Below is a small trained network, with its code and all its weights. Each question gives an input and a target symbol and asks what happens when units are switched off, that is, made to give their printed mean instead of their output.

import numpy as np


def w(rows, s, z=0):
    codes = np.array(rows[::2]) - 128.0
    scale = np.full(codes.shape[1], s)
    scale[-1] = z or s
    return codes * scale


def f(y):
    return y / 2 * (1 + np.tanh(0.7978845608 * (y + 0.044715 * y**3)))


def softmax(a):
    e = np.exp(a - a.max(-1, keepdims=True))
    return e / e.sum(-1, keepdims=True)


def log_softmax(a):
    a = a - a.max(-1, keepdims=True)
    return a - np.log(np.exp(a).sum(-1, keepdims=True))


def net(x, mask):
    ids = ['ΛΞΣΦΨΩδεηθπτ'.index(c) for c in x.split()]
    T = len(ids)
    res = E[ids] + P[:T]
    q, k, v = (res @ M[0].T for M in (Q, K, V))
    z = softmax(np.where(np.tri(T) > 0, q @ k.T / 4**0.5, -1e9)) @ v
    res = res + np.where(mask[0], z, O[0][:, -1]) @ O[0][:, :-1]
    y = f(res @ A[0][:, :-1].T + A[0][:, -1])
    res = res + np.where(mask[1:9], y, B[0][:, -1]) @ B[0][:, :-1]
    return log_softmax(res[-1] @ U[:, :-1].T + U[:, -1])


Q, K, V, O, A, B = {}, {}, {}, {}, {}, {}
E = w([
[40,106,112,108],'Λ',
[164,120,88,74],'Ξ',
[48,1,90,104],'Σ',
[162,107,81,84],'Φ',
[161,140,95,82],'Ψ',
[34,44,103,101],'Ω',
[5,142,201,84],'δ',
[16,68,93,177],'ε',
[223,27,107,131],'η',
[210,102,141,109],'θ',
[228,152,190,70],'π',
[162,250,126,117],'τ',
],0.012)
P = w([
[65,92,29,58],'0',
[78,112,98,49],'1',
[83,120,103,71],'2',
[83,115,112,99],'3',
[79,100,142,116],'4',
[83,106,168,128],'5',
[92,111,186,142],'6',
[96,121,209,157],'7',
[99,129,223,175],'8',
[119,126,241,192],'9',
[127,120,255,205],'10',
[138,24,241,187],'11',
],0.0097)
Q[0] = w([
[30,78,204,181],'H1',
[168,197,105,112],'H1',
[2,105,206,167],'H1',
[52,108,251,10],'H1',
],0.0084)
K[0] = w([
[166,143,208,221],'H1',
[127,98,79,77],'H1',
[186,186,197,235],'H1',
[155,114,116,250],'H1',
],0.012)
V[0] = w([
[51,73,124,171],'H1',
[211,95,207,57],'H1',
[166,12,74,196],'H1',
[165,86,69,146],'H1',
],0.011)
O[0] = w([
[84,82,167,164,245],'H1',
[98,224,54,129,214],'H1',
[139,105,102,253,3],'H1',
[181,120,88,191,12],'H1',
],0.013,0.0032)
A[0] = w([
[90,71,138,87,98],'N1',
[118,173,3,116,150],'N2',
[1,129,127,138,58],'N3',
[243,92,183,127,112],'N4',
[51,65,137,139,73],'N5',
[178,189,183,68,229],'N6',
[89,75,185,188,144],'N7',
[87,199,129,244,254],'N8',
],0.0078,0.006)
B[0] = w([
[124,132,173,113,205],'N1',
[118,254,140,132,174],'N2',
[74,149,165,177,230],'N3',
[60,112,141,102,142],'N4',
[150,184,148,144,199],'N5',
[161,100,69,116,255],'N6',
[218,191,121,121,213],'N7',
[113,54,78,137,192],'N8',
],0.011,0.0095)
U = w([
[220,131,185,119,81],'Λ',
[191,133,85,58,71],'Ξ',
[216,109,124,179,175],'Σ',
[255,189,73,81,170],'Φ',
[164,145,103,113,61],'Ψ',
[187,172,120,145,112],'Ω',
[29,106,242,99,41],'δ',
[171,237,239,213,69],'ε',
[96,103,47,236,166],'η',
[45,106,69,169,184],'θ',
[66,216,66,143,163],'π',
[122,49,111,25,255],'τ',
],0.0059)

Each question gives the input, a string of symbols that net reads in full, and the target symbol t.
The units are the heads (4 rows each of Q, K, V and O) and the neurons (one row each of A and B). Each row of codes is followed by its name. A weight is (code - 128) times the scale printed after its matrix; where a second scale follows, it is the last column's (O, A, B and U).
mask holds one flag per unit, heads first, then neurons. A switched-off unit (its flag False) gives its mean, the last column of its rows in O or B, instead of its output. The means were averaged over made-up inputs and are rounded, as every weight is.
A unit's drop is (log p(t) with every unit on - log p(t) with that unit switched off) / (log p(t) with every unit on - log p(t) with every unit switched off).
The circuit of an input: a set's keep is (log p(t) with only the set's units on - log p(t) with every unit switched off) / (log p(t) with every unit on - log p(t) with every unit switched off). Starting from all 9 units, units are removed one at a time, each time the one whose removal leaves the highest keep (on an exact tie, the one counted first), for as long as the keep stays at least 0.8.
circuit, biggest first: the units of the circuit, biggest drop first
most important unit: the unit with the biggest drop
top k neurons: the k neurons with the biggest drops, biggest first
drop when u is switched off: that unit's drop, to one decimal
input η Σ π, target η: circuit, biggest first : [H1]
input θ π π δ π δ Λ ε δ Ψ δ Λ, target δ: circuit, biggest first : [H1, N3]
input ε Ψ η Σ η ε Ξ, target Σ: top 2 neurons : [N7, N3]
input Ψ Φ δ δ δ Ψ Σ, target δ: circuit, biggest first : [N6, H1]
input τ δ π Ψ δ δ η δ ε δ, target ε: circuit, biggest first : [H1, N7, N5]
input Ω π η δ η Σ π π, target η: circuit, biggest first : [H1, N8]
input Σ δ Σ Σ Φ ε π θ Ω τ Σ, target τ: circuit, biggest first : [H1, N2]
input δ δ π Ω, target π: circuit, biggest first : [H1, N2]
input δ ε δ Σ τ Ξ τ Ψ δ ε, target ε: circuit, biggest first : [H1, N7, N5, N6]
input τ δ Σ δ Ω δ, target δ: top 2 neurons : [N3, N1]
input ε π δ δ δ θ η Σ ε, target η: top 4 neurons : [N8, N2, N1, N3]
input θ Ψ Σ η δ δ δ δ Λ θ Ξ δ, target θ: circuit, biggest first : [H1, N8, N7]
input Φ τ δ δ ε Φ θ, target τ: top 2 neurons : [N3, N2]
input Φ δ Σ, target δ: circuit, biggest first : [H1, N6, N1]
input δ Λ Ω, target δ: circuit, biggest first : [N6, H1]
input δ θ δ δ δ Λ π θ, target τ: most important unit : N7
input ε ε δ δ, target ε: top 3 neurons : [N7, N5, N8]
input Φ ε δ δ ε π η δ δ δ η, target τ: top 2 neurons : [N3, N2]
input η θ δ δ Σ π δ Λ τ Φ, target τ: drop when N7 is switched off : 0.3
input δ θ Ξ π π θ Ω, target π: most important unit : H1
input η Σ π η, target η: drop when N4 is switched off : 0.0
input δ δ Ψ π, target τ: drop when N2 is switched off : 0.1
